Below is a small trained network, with its code and all its weights. Each question gives an input and a class and asks what happens when units are switched off, that is, made to give their printed mean instead of their output.

import numpy as np


def w(rows, s, z=0):
    codes = np.array(rows[::2]) - 128.0
    scale = np.full(codes.shape[1], s)
    scale[-1] = z or s
    return codes * scale


def f(y):
    return np.maximum(y, 0)


def log_softmax(a):
    a = a - a.max(-1, keepdims=True)
    return a - np.log(np.exp(a).sum(-1, keepdims=True))


def net(x, mask):
    res = np.array(x, float).reshape(1, 4) / 4 @ E
    y = f(res @ A[0][:, :-1].T + A[0][:, -1])
    res = res + np.where(mask, y, B[0][:, -1]) @ B[0][:, :-1]
    return log_softmax(res[-1] @ U[:, :-1].T + U[:, -1])


A, B = {}, {}
E = w([
[99,254,148,84],'x0',
[166,168,71,180],'x1',
[73,109,33,110],'x2',
[200,74,122,60],'x3',
],0.0058)
A[0] = w([
[163,127,224,105,209],'n0',
[204,120,128,165,229],'n1',
[95,148,131,128,200],'n2',
[165,169,183,135,157],'n3',
[152,40,64,159,147],'n4',
[122,94,128,125,240],'n5',
[146,79,83,137,125],'n6',
[146,186,27,102,54],'n7',
[187,2,195,121,108],'n8',
[110,133,128,140,98],'n9',
[144,66,76,155,119],'n10',
[173,142,127,115,165],'n11',
[110,141,117,145,138],'n12',
[110,94,221,53,227],'n13',
[149,64,79,140,141],'n14',
[171,212,122,121,170],'n15',
[141,155,93,157,253],'n16',
[81,144,106,153,147],'n17',
[144,135,43,105,191],'n18',
[105,179,97,18,190],'n19',
[102,148,108,143,172],'n20',
[133,96,88,139,118],'n21',
[65,162,165,187,162],'n22',
[49,208,171,158,192],'n23',
[92,156,96,154,180],'n24',
[108,85,130,35,129],'n25',
[78,171,104,151,203],'n26',
[213,159,135,131,144],'n27',
],0.012,0.0022)
B[0] = w([
[163,51,210,130,211],'n0',
[157,67,90,190,205],'n1',
[131,170,134,102,172],'n2',
[141,98,178,197,188],'n3',
[85,115,6,152,244],'n4',
[125,111,84,105,181],'n5',
[107,130,54,133,194],'n6',
[65,193,171,181,183],'n7',
[235,50,44,80,253],'n8',
[141,132,119,117,139],'n9',
[92,119,43,155,209],'n10',
[116,89,122,158,161],'n11',
[144,147,114,128,154],'n12',
[105,50,209,35,217],'n13',
[101,119,36,134,213],'n14',
[115,126,161,230,197],'n15',
[125,155,109,185,193],'n16',
[147,165,89,103,175],'n17',
[65,167,126,166,197],'n18',
[2,120,147,79,204],'n19',
[138,169,109,118,169],'n20',
[105,139,78,137,174],'n21',
[205,186,109,112,208],'n22',
[215,239,172,89,242],'n23',
[147,179,91,121,186],'n24',
[59,72,106,51,187],'n25',
[151,213,109,113,203],'n26',
[125,63,124,204,181],'n27',
],0.03,0.0061)
U = w([
[116,107,144,127,4],'0',
[218,183,125,95,201],'1',
[41,180,169,155,133],'2',
[145,63,170,236,200],'3',
[148,120,254,101,90],'4',
[70,115,49,152,107],'5',
[23,80,177,43,137],'6',
[221,40,116,77,114],'7',
],0.0059,0.0024)

Each question gives the input, the list of numbers given to net, and the class t.
The units are the neurons (one row each of A and B). Each row of codes is followed by its name. A weight is (code - 128) times the scale printed after its matrix; where a second scale follows, it is the last column's (A, B and U).
mask holds one flag per neuron, in row order. A switched-off neuron (its flag False) gives its mean, the last column of its row in B, instead of its output. The means were averaged over made-up inputs and are rounded, as every weight is.
A unit's drop is (log p(t) with every unit on - log p(t) with that unit switched off) / (log p(t) with every unit on - log p(t) with every unit switched off).
The circuit of an input: a set's keep is (log p(t) with only the set's units on - log p(t) with every unit switched off) / (log p(t) with every unit on - log p(t) with every unit switched off). Starting from the 12 units with the biggest drops (on a tie, the unit counted first), units are removed one at a time, each time the one whose removal leaves the highest keep (on an exact tie, the one counted first), for as long as the keep stays at least 0.8.
circuit, biggest first: the units of the circuit, biggest drop first
top k neurons: the k neurons with the biggest drops, biggest first
drop of u: that unit's drop, to one decimal
input [-1,3,-5,6], class 7: circuit, biggest first => n8
input [7,5,0,-1], class 2: circuit, biggest first => n8, n7
input [8,2,5,8], class 2: circuit, biggest first => n7, n8
input [0,4,-6,7], class 3: circuit, biggest first => n27, n3
input [8,2,-6,4], class 3: circuit, biggest first => n15, n3
input [7,-3,-5,-6], class 1: top 2 neurons => n23, n22
input [-3,5,-5,6], class 7: top 2 neurons => n8, n7
input [7,6,4,-6], class 1: top 2 neurons => n23, n22
input [-3,-8,0,2], class 7: drop of n8 => 1.1
input [-3,8,-7,8], class 3: drop of n27 => 0.6
input [6,-8,-3,3], class 6: drop of n19 => 0.2
input [4,-1,7,-3], class 2: drop of n19 => 0.5
